Below are the code and all the weights of a small trained network. Each question names an input and a target symbol and asks about switching units off, where a switched-off unit gives its printed mean instead of its output.

import numpy as np


def w(rows, s, z=0):
    codes = np.array(rows[::2]) - 128.0
    scale = np.full(codes.shape[1], s)
    scale[-1] = z or s
    return codes * scale


def f(y):
    return y / 2 * (1 + np.tanh(0.7978845608 * (y + 0.044715 * y**3)))


def softmax(a):
    e = np.exp(a - a.max(-1, keepdims=True))
    return e / e.sum(-1, keepdims=True)


def log_softmax(a):
    a = a - a.max(-1, keepdims=True)
    return a - np.log(np.exp(a).sum(-1, keepdims=True))


def net(x, mask):
    ids = ['αβδεζηθμπστψω'.index(c) for c in x.split()]
    T = len(ids)
    res = E[ids] + P[:T]
    u = 0
    for l in range(2):
        r = res
        for j in range(2):
            rows = slice(2 * j, 2 * j + 2)
            q, k, v = (r @ M[l][rows].T for M in (Q, K, V))
            z = softmax(np.where(np.tri(T) > 0, q @ k.T / 2**0.5, -1e9)) @ v
            o = O[l][rows]
            res = res + np.where(mask[u + j], z, o[:, -1]) @ o[:, :-1]
        u += 2
        y = f(res @ A[l][:, :-1].T + A[l][:, -1])
        res = res + np.where(mask[u : u + 4], y, B[l][:, -1]) @ B[l][:, :-1]
        u += 4
    return log_softmax(res[-1] @ U[:, :-1].T + U[:, -1])


Q, K, V, O, A, B = {}, {}, {}, {}, {}, {}
E = w([
[133,106,48],'α',
[53,213,69],'β',
[57,145,222],'δ',
[165,116,124],'ε',
[117,38,161],'ζ',
[77,75,201],'η',
[35,212,149],'θ',
[163,161,147],'μ',
[183,126,77],'π',
[142,248,168],'σ',
[110,146,118],'τ',
[223,148,227],'ψ',
[204,207,8],'ω',
],0.016)
P = w([
[172,2,108],'0',
[159,67,88],'1',
[132,111,80],'2',
[130,121,77],'3',
[105,148,85],'4',
[107,152,79],'5',
[87,168,83],'6',
[117,141,73],'7',
],0.0051)
Q[0] = w([
[203,69,14],'0.h0',
[6,180,116],'0.h0',
[214,171,94],'0.h1',
[221,162,36],'0.h1',
],0.017)
K[0] = w([
[97,250,171],'0.h0',
[107,91,33],'0.h0',
[154,215,106],'0.h1',
[185,216,93],'0.h1',
],0.019)
V[0] = w([
[71,254,203],'0.h0',
[214,153,165],'0.h0',
[148,128,219],'0.h1',
[198,59,251],'0.h1',
],0.0038)
O[0] = w([
[33,101,238,128],'0.h0',
[130,49,129,252],'0.h0',
[61,135,194,139],'0.h1',
[1,97,228,155],'0.h1',
],0.0048,0.0034)
A[0] = w([
[146,14,173,193],'0.n0',
[70,193,2,6],'0.n1',
[20,147,64,32],'0.n2',
[94,14,53,154],'0.n3',
],0.0081,0.0023)
B[0] = w([
[50,216,143,252],'0.n0',
[169,71,249,231],'0.n1',
[176,2,119,155],'0.n2',
[44,155,102,178],'0.n3',
],0.0097,0.0038)
Q[1] = w([
[161,55,1],'1.h0',
[236,103,107],'1.h0',
[17,107,25],'1.h1',
[209,103,15],'1.h1',
],0.0099)
K[1] = w([
[198,188,81],'1.h0',
[187,93,129],'1.h0',
[103,32,104],'1.h1',
[170,6,140],'1.h1',
],0.014)
V[1] = w([
[188,254,162],'1.h0',
[78,206,98],'1.h0',
[76,238,79],'1.h1',
[109,106,168],'1.h1',
],0.0091)
O[1] = w([
[254,223,175,253],'1.h0',
[78,203,56,77],'1.h0',
[162,215,52,53],'1.h1',
[121,75,101,218],'1.h1',
],0.0058,0.0028)
A[1] = w([
[80,174,30,45],'1.n0',
[40,163,153,3],'1.n1',
[154,155,254,164],'1.n2',
[102,28,173,32],'1.n3',
],0.0074,0.0027)
B[1] = w([
[255,79,175,142],'1.n0',
[112,189,83,136],'1.n1',
[24,101,90,254],'1.n2',
[141,223,112,145],'1.n3',
],0.007,0.0098)
U = w([
[87,35,85,162],'α',
[113,7,183,100],'β',
[84,145,142,112],'δ',
[117,122,138,100],'ε',
[85,141,93,182],'ζ',
[90,139,119,156],'η',
[95,92,153,142],'θ',
[132,159,150,93],'μ',
[149,126,87,254],'π',
[146,224,152,126],'σ',
[114,102,134,91],'τ',
[105,158,247,137],'ψ',
[201,133,194,98],'ω',
],0.012,0.006)

Each question gives the input, a string of symbols that net reads in full, and the target symbol t.
The units are the heads (2 rows each of Q, K, V and O) and the neurons (one row each of A and B). Each row of codes is followed by its name. A weight is (code - 128) times the scale printed after its matrix; where a second scale follows, it is the last column's (O, A, B and U).
mask holds one flag per unit, layer by layer, with each layer's heads first. A switched-off unit (its flag False) gives its mean, the last column of its rows in O or B, instead of its output. The means were averaged over made-up inputs and are rounded, as every weight is.
A unit's drop is (log p(t) with every unit on - log p(t) with that unit switched off) / (log p(t) with every unit on - log p(t) with every unit switched off).
The circuit of an input: a set's keep is (log p(t) with only the set's units on - log p(t) with every unit switched off) / (log p(t) with every unit on - log p(t) with every unit switched off). Starting from all 12 units, units are removed one at a time, each time the one whose removal leaves the highest keep (on an exact tie, the one counted first), for as long as the keep stays at least 0.8.
units of the circuit, in order: the units of the circuit, biggest drop first
top k neurons: the k neurons with the biggest drops, biggest first
top k neurons in layer l: the k neurons of layer l with the biggest drops, biggest first
which heads matter: for each layer, one digit per head in row order, 1 if its drop is at least 0.15 and else 0, layers parted by /
drop when u is switched off: that unit's drop, to one decimal
input π ψ β ψ, target β: units of the circuit, in order : 1.h0; 0.n2; 0.n1
input ψ π π σ ψ π ψ ψ, target σ: which heads matter : 00 / 11
input ζ ω α α β θ ψ α, target β: units of the circuit, in order : 1.h1
input π π β, target β: units of the circuit, in order : 0.n1; 0.n2
input π ζ π ω μ, target ω: top 2 neurons in layer 0 : 0.n0; 0.n1
input τ ψ ψ β β α, target β: which heads matter : 00 / 01
input η σ π ψ η ψ β, target β: units of the circuit, in order : 0.n2; 0.n1
input ψ ψ ω α π ω ω π, target ω: top 2 neurons in layer 0 : 0.n1; 0.n0
input π π ψ η β ε β ψ, target β: top 4 neurons : 0.n2; 0.n1; 0.n0; 0.n3
input ψ μ π ε ψ ψ μ ζ, target ζ: which heads matter : 00 / 10
input ψ σ ω, target ω: units of the circuit, in order : 0.n1; 1.h0
input π μ ω μ, target ω: which heads matter : 01 / 10
input π ψ ψ π ω π ω π, target ω: which heads matter : 01 / 10
input ψ π ζ π σ ψ μ ψ, target σ: units of the circuit, in order : 1.h1
input σ ζ β ψ α ψ θ ω, target ω: top 3 neurons in layer 0 : 0.n1; 0.n0; 0.n3
input ω ψ ζ, target ζ: drop when 0.n0 is switched off : 0.2
